Below are the code and all the weights of a small trained network. Each question names an input and a class and asks about switching units off, where a switched-off unit gives its printed mean instead of its output.

import numpy as np


def w(rows, s, z=0):
    codes = np.array(rows[::2]) - 128.0
    scale = np.full(codes.shape[1], s)
    scale[-1] = z or s
    return codes * scale


def norm(h):
    return h / np.sqrt((h * h).mean(-1, keepdims=True) + 1e-5)


def f(y):
    return y / 2 * (1 + np.tanh(0.7978845608 * (y + 0.044715 * y**3)))


def log_softmax(a):
    a = a - a.max(-1, keepdims=True)
    return a - np.log(np.exp(a).sum(-1, keepdims=True))


def net(x, mask):
    res = np.array(x, float).reshape(1, 7) / 4 @ E
    u = 0
    for l in range(4):
        y = f(norm(res) @ A[l][:, :-1].T + A[l][:, -1])
        res = res + np.where(mask[u : u + 5], y, B[l][:, -1]) @ B[l][:, :-1]
        u += 5
    return log_softmax(norm(res)[-1] @ U[:, :-1].T + U[:, -1])


A, B = {}, {}
E = w([
[136,33,158,105,68,139],'x0',
[132,146,29,153,57,178],'x1',
[118,106,39,97,37,83],'x2',
[184,186,117,213,52,52],'x3',
[94,129,19,122,143,107],'x4',
[254,85,38,48,170,122],'x5',
[131,211,160,169,63,196],'x6',
],0.0069)
A[0] = w([
[75,126,152,111,184,169,109],'0.n1',
[185,124,45,19,28,119,3],'0.n2',
[165,126,115,86,181,49,165],'0.n3',
[207,148,2,84,107,158,126],'0.n4',
[121,86,132,90,78,134,91],'0.n5',
],0.0084,0.0024)
B[0] = w([
[56,145,88,94,150,136,171],'0.n1',
[84,133,116,76,103,122,223],'0.n2',
[142,11,69,170,140,108,214],'0.n3',
[123,119,97,127,58,182,253],'0.n4',
[173,104,172,85,103,126,148],'0.n5',
],0.012,0.0045)
A[1] = w([
[72,139,196,129,87,58,228],'1.n1',
[105,83,211,136,99,114,3],'1.n2',
[169,227,124,253,103,119,65],'1.n3',
[167,172,8,110,87,137,156],'1.n4',
[104,35,254,186,76,121,123],'1.n5',
],0.0089,0.0028)
B[1] = w([
[161,149,21,173,59,112,239],'1.n1',
[129,89,117,154,116,134,157],'1.n2',
[148,241,202,156,164,130,215],'1.n3',
[114,33,155,173,75,76,253],'1.n4',
[85,82,9,165,80,156,251],'1.n5',
],0.011,0.0047)
A[2] = w([
[73,111,93,59,163,65,86],'2.n1',
[96,85,255,42,131,217,57],'2.n2',
[131,89,45,144,86,22,192],'2.n3',
[26,115,170,75,157,133,250],'2.n4',
[104,96,164,173,252,169,193],'2.n5',
],0.0077,0.0019)
B[2] = w([
[68,176,175,234,204,177,152],'2.n1',
[109,169,44,44,150,170,136],'2.n2',
[67,178,127,154,110,119,254],'2.n3',
[212,221,183,5,77,151,153],'2.n4',
[45,129,87,30,138,1,155],'2.n5',
],0.0089,0.0075)
A[3] = w([
[136,58,140,134,202,137,1],'3.n1',
[124,117,139,120,112,202,176],'3.n2',
[110,249,126,140,127,135,108],'3.n3',
[145,206,169,158,133,109,63],'3.n4',
[127,178,169,147,87,181,163],'3.n5',
],0.013,0.0029)
B[3] = w([
[247,56,135,180,211,106,155],'3.n1',
[154,129,156,83,94,89,177],'3.n2',
[73,137,188,202,165,162,254],'3.n3',
[226,148,179,171,105,138,189],'3.n4',
[120,134,193,146,119,84,223],'3.n5',
],0.011,0.0054)
U = w([
[167,125,120,83,90,146,2],'0',
[91,167,123,62,231,109,133],'1',
[179,46,96,145,229,88,77],'2',
[106,204,212,218,113,129,176],'3',
[91,80,65,156,8,87,222],'4',
],0.014,0.0065)

Each question gives the input, the list of numbers given to net, and the class t.
The units are the neurons (one row each of A and B). Each row of codes is followed by its name. A weight is (code - 128) times the scale printed after its matrix; where a second scale follows, it is the last column's (A, B and U).
mask holds one flag per neuron, layer by layer. A switched-off neuron (its flag False) gives its mean, the last column of its row in B, instead of its output. The means were averaged over made-up inputs and are rounded, as every weight is.
A unit's drop is (log p(t) with every unit on - log p(t) with that unit switched off) / (log p(t) with every unit on - log p(t) with every unit switched off).
The circuit of an input: a set's keep is (log p(t) with only the set's units on - log p(t) with every unit switched off) / (log p(t) with every unit on - log p(t) with every unit switched off). Starting from the 12 units with the biggest drops (on a tie, the unit counted first), units are removed one at a time, each time the one whose removal leaves the highest keep (on an exact tie, the one counted first), for as long as the keep stays at least 0.8.
units of the circuit, in order: the units of the circuit, biggest drop first
most important unit: the unit with the biggest drop
k most important neurons: the k neurons with the biggest drops, biggest first
top k neurons in layer l: the k neurons of layer l with the biggest drops, biggest first
drop when u is switched off: that unit's drop, to one decimal
input [-3,-5,6,-6,0,-2,-1], class 3: 2 most important neurons => [2.n1, 2.n4]
input [5,-4,4,-8,3,2,-7], class 2: units of the circuit, in order => [3.n1, 2.n1]
input [-3,-5,-3,-7,-2,-6,2], class 1: units of the circuit, in order => [2.n5, 2.n2]
input [1,-4,1,5,8,1,-6], class 2: units of the circuit, in order => [0.n3, 1.n5]
input [7,1,-7,-6,-5,-5,1], class 4: units of the circuit, in order => [1.n5]
input [-6,-8,5,-5,0,4,2], class 2: 2 most important neurons => [0.n3, 3.n1]
input [5,-3,-3,-3,-1,4,1], class 1: top 2 neurons in layer 1 => [1.n1, 1.n4]
input [7,5,0,-4,-3,4,7], class 0: 3 most important neurons => [1.n1, 0.n3, 1.n5]
input [-3,1,-6,4,3,4,-3], class 2: 3 most important neurons => [0.n3, 1.n1, 1.n5]
input [1,-6,7,6,5,-1,8], class 3: 2 most important neurons => [1.n3, 0.n3]
input [6,-7,4,0,3,-1,-7], class 2: 2 most important neurons => [0.n3, 0.n4]
input [0,6,1,-3,1,-4,3], class 3: 2 most important neurons => [0.n3, 1.n5]
input [7,2,0,-4,2,1,-8], class 2: 3 most important neurons => [3.n1, 1.n1, 2.n1]
input [-6,8,3,7,-3,-4,-6], class 3: most important unit => 1.n3
input [4,-7,-3,-7,-4,-6,-5], class 1: top 3 neurons in layer 0 => [0.n1, 0.n4, 0.n3]
input [7,-5,-5,0,6,-1,-6], class 2: 2 most important neurons => [3.n1, 0.n3]
input [-8,5,3,0,3,-1,8], class 3: drop when 1.n3 is switched off => 0.2
input [3,4,3,-6,-2,4,0], class 0: top 3 neurons in layer 0 => [0.n5, 0.n3, 0.n2]
input [-4,4,8,5,-4,-8,0], class 3: drop when 1.n3 is switched off => 0.3
input [5,5,-2,-8,6,-3,-2], class 1: drop when 3.n5 is switched off => 0.0
input [2,2,-3,-7,4,-7,2], class 1: top neuron in layer 3 => [3.n4]
